Below are the code and all the weights of a small trained network. Each question names an input and a class and asks about switching units off, where a switched-off unit gives its printed mean instead of its output.

import numpy as np


def w(rows, s, z=0):
    codes = np.array(rows[::2]) - 128.0
    scale = np.full(codes.shape[1], s)
    scale[-1] = z or s
    return codes * scale


def f(y):
    return y / 2 * (1 + np.tanh(0.7978845608 * (y + 0.044715 * y**3)))


def log_softmax(a):
    a = a - a.max(-1, keepdims=True)
    return a - np.log(np.exp(a).sum(-1, keepdims=True))


def net(x, mask):
    res = np.array(x, float).reshape(1, 6) / 4 @ E
    y = f(res @ A[0][:, :-1].T + A[0][:, -1])
    res = res + np.where(mask, y, B[0][:, -1]) @ B[0][:, :-1]
    return log_softmax(res[-1] @ U[:, :-1].T + U[:, -1])


A, B = {}, {}
E = w([
[199,1,140,222,128,78],'x0',
[69,114,105,104,202,123],'x1',
[11,1,102,199,56,195],'x2',
[41,80,88,66,134,90],'x3',
[113,224,84,188,57,44],'x4',
[128,135,4,154,148,137],'x5',
],0.0078)
A[0] = w([
[46,157,119,97,84,201,172],'neuron 1',
[149,168,50,135,87,77,219],'neuron 2',
[72,86,180,116,125,213,157],'neuron 3',
[103,167,82,114,131,163,177],'neuron 4',
[111,75,94,167,111,73,160],'neuron 5',
[153,81,90,105,144,104,153],'neuron 6',
[205,127,127,111,84,115,175],'neuron 7',
[155,103,188,93,125,151,135],'neuron 8',
[159,91,169,55,169,155,254],'neuron 9',
[171,194,86,113,163,34,183],'neuron 10',
[185,146,97,130,81,121,115],'neuron 11',
[129,75,60,115,127,33,168],'neuron 12',
[199,74,167,136,189,165,188],'neuron 13',
[107,99,244,119,162,133,238],'neuron 14',
[212,92,125,176,111,153,125],'neuron 15',
],0.011,0.0032)
B[0] = w([
[98,158,29,57,121,92,246],'neuron 1',
[164,52,87,81,51,164,224],'neuron 2',
[102,126,115,74,157,110,254],'neuron 3',
[172,112,131,106,160,37,185],'neuron 4',
[202,146,123,129,60,161,214],'neuron 5',
[210,131,134,147,164,166,166],'neuron 6',
[127,93,109,183,109,160,189],'neuron 7',
[128,82,154,119,176,102,188],'neuron 8',
[143,99,162,136,160,38,239],'neuron 9',
[169,49,166,116,72,151,252],'neuron 10',
[180,155,54,90,137,198,171],'neuron 11',
[255,49,81,136,50,154,206],'neuron 12',
[137,172,160,164,212,126,239],'neuron 13',
[114,197,208,155,180,56,242],'neuron 14',
[105,130,128,183,99,191,215],'neuron 15',
],0.0078,0.0084)
U = w([
[128,84,176,148,188,57,108],'0',
[49,184,172,126,39,141,222],'1',
[84,121,109,153,119,238,6],'2',
[57,128,82,2,123,88,63],'3',
[167,51,80,87,88,153,207],'4',
],0.0091,0.0026)

Each question gives the input, the list of numbers given to net, and the class t.
The units are the neurons (one row each of A and B). Each row of codes is followed by its name. A weight is (code - 128) times the scale printed after its matrix; where a second scale follows, it is the last column's (A, B and U).
mask holds one flag per neuron, in row order. A switched-off neuron (its flag False) gives its mean, the last column of its row in B, instead of its output. The means were averaged over made-up inputs and are rounded, as every weight is.
A unit's drop is (log p(t) with every unit on - log p(t) with that unit switched off) / (log p(t) with every unit on - log p(t) with every unit switched off).
The circuit of an input: a set's keep is (log p(t) with only the set's units on - log p(t) with every unit switched off) / (log p(t) with every unit on - log p(t) with every unit switched off). Starting from the 12 units with the biggest drops (on a tie, the unit counted first), units are removed one at a time, each time the one whose removal leaves the highest keep (on an exact tie, the one counted first), for as long as the keep stays at least 0.8.
circuit, biggest first: the units of the circuit, biggest drop first
k most important neurons: the k neurons with the biggest drops, biggest first
drop when u is switched off: that unit's drop, to one decimal
input [1,2,-1,7,-2,-1], class 0: circuit, biggest first -> (neuron 2; neuron 1)
input [-5,-1,-1,-3,6,2], class 4: circuit, biggest first -> (neuron 2)
input [-4,1,5,-1,3,-8], class 3: circuit, biggest first -> (neuron 1; neuron 3)
input [-3,3,-1,0,-7,7], class 0: 2 most important neurons -> (neuron 9; neuron 2)
input [-7,-2,-7,4,-3,8], class 4: 2 most important neurons -> (neuron 10; neuron 2)
input [8,7,-7,8,3,-5], class 4: 2 most important neurons -> (neuron 12; neuron 10)
input [-5,7,-8,3,-6,4], class 0: circuit, biggest first -> (neuron 9; neuron 1)
input [-3,-7,8,-7,-6,8], class 2: circuit, biggest first -> (neuron 15; neuron 12)
input [8,0,-2,-7,0,5], class 2: circuit, biggest first -> (neuron 15; neuron 13; neuron 9)
input [2,-6,6,4,-6,1], class 3: circuit, biggest first -> (neuron 3; neuron 10)
input [-8,0,-1,-4,4,-4], class 3: circuit, biggest first -> (neuron 1; neuron 15)
input [-6,-1,-7,2,2,3], class 4: 2 most important neurons -> (neuron 10; neuron 2)
input [-4,-8,6,1,4,0], class 3: 2 most important neurons -> (neuron 1; neuron 12)
input [-4,-3,6,8,-3,5], class 3: circuit, biggest first -> (neuron 1)
input [-4,3,8,6,-5,5], class 3: drop when neuron 12 is switched off -> 0.0
input [2,-7,0,8,-8,4], class 0: drop when neuron 10 is switched off -> 0.1
input [7,5,3,-8,8,-3], class 1: drop when neuron 5 is switched off -> -0.2
